Below are the code and all the weights of a small trained network. Each question names an input and a target symbol and asks about switching units off, where a switched-off unit gives its printed mean instead of its output.

import numpy as np


def w(rows, s, z=0):
    codes = np.array(rows[::2]) - 128.0
    scale = np.full(codes.shape[1], s)
    scale[-1] = z or s
    return codes * scale


def f(y):
    return y / 2 * (1 + np.tanh(0.7978845608 * (y + 0.044715 * y**3)))


def softmax(a):
    e = np.exp(a - a.max(-1, keepdims=True))
    return e / e.sum(-1, keepdims=True)


def log_softmax(a):
    a = a - a.max(-1, keepdims=True)
    return a - np.log(np.exp(a).sum(-1, keepdims=True))


def net(x, mask):
    ids = ['αδηθμπστφ'.index(c) for c in x.split()]
    T = len(ids)
    res = E[ids] + P[:T]
    r = res
    for j in range(3):
        rows = slice(2 * j, 2 * j + 2)
        q, k, v = (r @ M[0][rows].T for M in (Q, K, V))
        z = softmax(np.where(np.tri(T) > 0, q @ k.T / 2**0.5, -1e9)) @ v
        o = O[0][rows]
        res = res + np.where(mask[j], z, o[:, -1]) @ o[:, :-1]
    y = f(res @ A[0][:, :-1].T + A[0][:, -1])
    res = res + np.where(mask[3:11], y, B[0][:, -1]) @ B[0][:, :-1]
    return log_softmax(res[-1] @ U[:, :-1].T + U[:, -1])


Q, K, V, O, A, B = {}, {}, {}, {}, {}, {}
E = w([
[159,126,148,126,169,138],'α',
[33,82,201,149,217,19],'δ',
[170,164,172,191,68,147],'η',
[125,53,174,91,60,155],'θ',
[253,146,125,116,90,130],'μ',
[78,59,169,133,68,61],'π',
[255,129,119,136,82,55],'σ',
[115,143,223,63,105,124],'τ',
[105,84,164,161,199,89],'φ',
],0.013)
P = w([
[3,79,50,155,218,249],'0',
[144,61,212,140,155,169],'1',
[133,69,206,148,101,143],'2',
[132,84,215,143,85,123],'3',
[138,93,225,149,57,87],'4',
[140,87,254,145,21,80],'5',
],0.0047)
Q[0] = w([
[100,128,62,189,126,152],'head 1',
[198,88,254,198,98,100],'head 1',
[76,143,71,112,118,151],'head 2',
[123,203,73,63,134,141],'head 2',
[107,169,156,117,102,125],'head 3',
[103,148,64,110,155,133],'head 3',
],0.025)
K[0] = w([
[182,62,118,153,111,125],'head 1',
[107,236,179,139,55,117],'head 1',
[141,155,248,101,105,147],'head 2',
[199,59,211,115,167,87],'head 2',
[151,98,125,127,170,136],'head 3',
[178,97,251,87,122,75],'head 3',
],0.02)
V[0] = w([
[114,170,191,104,128,168],'head 1',
[151,105,126,32,146,103],'head 1',
[135,118,1,154,134,124],'head 2',
[105,171,141,139,165,81],'head 2',
[108,129,172,180,45,70],'head 3',
[138,195,111,168,152,184],'head 3',
],0.021)
O[0] = w([
[98,150,28,72,101,60,254],'head 1',
[121,92,52,255,125,160,110],'head 1',
[73,35,215,116,114,232,104],'head 2',
[182,138,173,147,124,91,96],'head 2',
[62,211,193,164,96,179,79],'head 3',
[144,93,163,21,197,107,42],'head 3',
],0.0097,0.0051)
A[0] = w([
[161,66,136,121,126,101,25],'neuron 1',
[79,112,163,150,147,51,2],'neuron 2',
[79,82,127,98,101,176,158],'neuron 3',
[82,131,163,192,252,92,119],'neuron 4',
[99,200,102,120,167,250,15],'neuron 5',
[219,112,102,112,84,220,29],'neuron 6',
[246,177,76,87,111,242,4],'neuron 7',
[110,190,138,170,102,90,127],'neuron 8',
],0.012,0.0025)
B[0] = w([
[38,107,197,178,148,165,201],'neuron 1',
[188,240,114,200,124,178,164],'neuron 2',
[156,195,82,87,157,212,196],'neuron 3',
[165,2,103,51,41,73,164],'neuron 4',
[123,102,87,44,217,214,149],'neuron 5',
[252,200,90,105,82,8,167],'neuron 6',
[29,139,88,138,255,128,148],'neuron 7',
[115,108,172,132,229,159,253],'neuron 8',
],0.0088,0.011)
U = w([
[160,134,96,80,148,105,254],'α',
[140,121,137,120,30,46,190],'δ',
[122,193,166,47,78,46,127],'η',
[206,156,79,88,16,157,116],'θ',
[186,174,57,79,171,74,16],'μ',
[92,163,153,146,128,114,81],'π',
[254,154,139,137,109,90,72],'σ',
[77,154,28,110,54,53,146],'τ',
[125,70,124,87,145,57,60],'φ',
],0.0043,0.0062)

Each question gives the input, a string of symbols that net reads in full, and the target symbol t.
The units are the heads (2 rows each of Q, K, V and O) and the neurons (one row each of A and B). Each row of codes is followed by its name. A weight is (code - 128) times the scale printed after its matrix; where a second scale follows, it is the last column's (O, A, B and U).
mask holds one flag per unit, heads first, then neurons. A switched-off unit (its flag False) gives its mean, the last column of its rows in O or B, instead of its output. The means were averaged over made-up inputs and are rounded, as every weight is.
A unit's drop is (log p(t) with every unit on - log p(t) with that unit switched off) / (log p(t) with every unit on - log p(t) with every unit switched off).
The circuit of an input: a set's keep is (log p(t) with only the set's units on - log p(t) with every unit switched off) / (log p(t) with every unit on - log p(t) with every unit switched off). Starting from all 11 units, units are removed one at a time, each time the one whose removal leaves the highest keep (on an exact tie, the one counted first), for as long as the keep stays at least 0.8.
units of the circuit, in order: the units of the circuit, biggest drop first
which heads matter: for each layer, one digit per head in row order, 1 if its drop is at least 0.15 and else 0, layers parted by /
drop of u: that unit's drop, to one decimal
input θ μ δ η μ τ, target τ: units of the circuit, in order : [head 1; head 2]
input σ μ τ θ, target θ: units of the circuit, in order : [head 2; neuron 3; neuron 8]
input σ π θ η μ, target η: units of the circuit, in order : [head 1]
input δ σ σ, target σ: units of the circuit, in order : [head 1; head 2]
input π θ τ, target π: which heads matter : 001
input φ φ τ π μ, target τ: which heads matter : 100
input θ π φ τ σ, target τ: which heads matter : 110
input η μ σ, target η: which heads matter : 101
input φ μ α σ φ, target δ: which heads matter : 100
input π π δ α α θ, target π: units of the circuit, in order : [head 3; neuron 8]
input δ μ μ μ σ, target σ: units of the circuit, in order : [head 2; head 1]
input τ τ τ θ φ θ, target τ: which heads matter : 100
input π α η φ α α, target η: drop of head 1 : 1.1
input π α δ π π, target π: drop of neuron 4 : 0.1
input η φ σ α σ σ, target η: drop of head 3 : 0.3
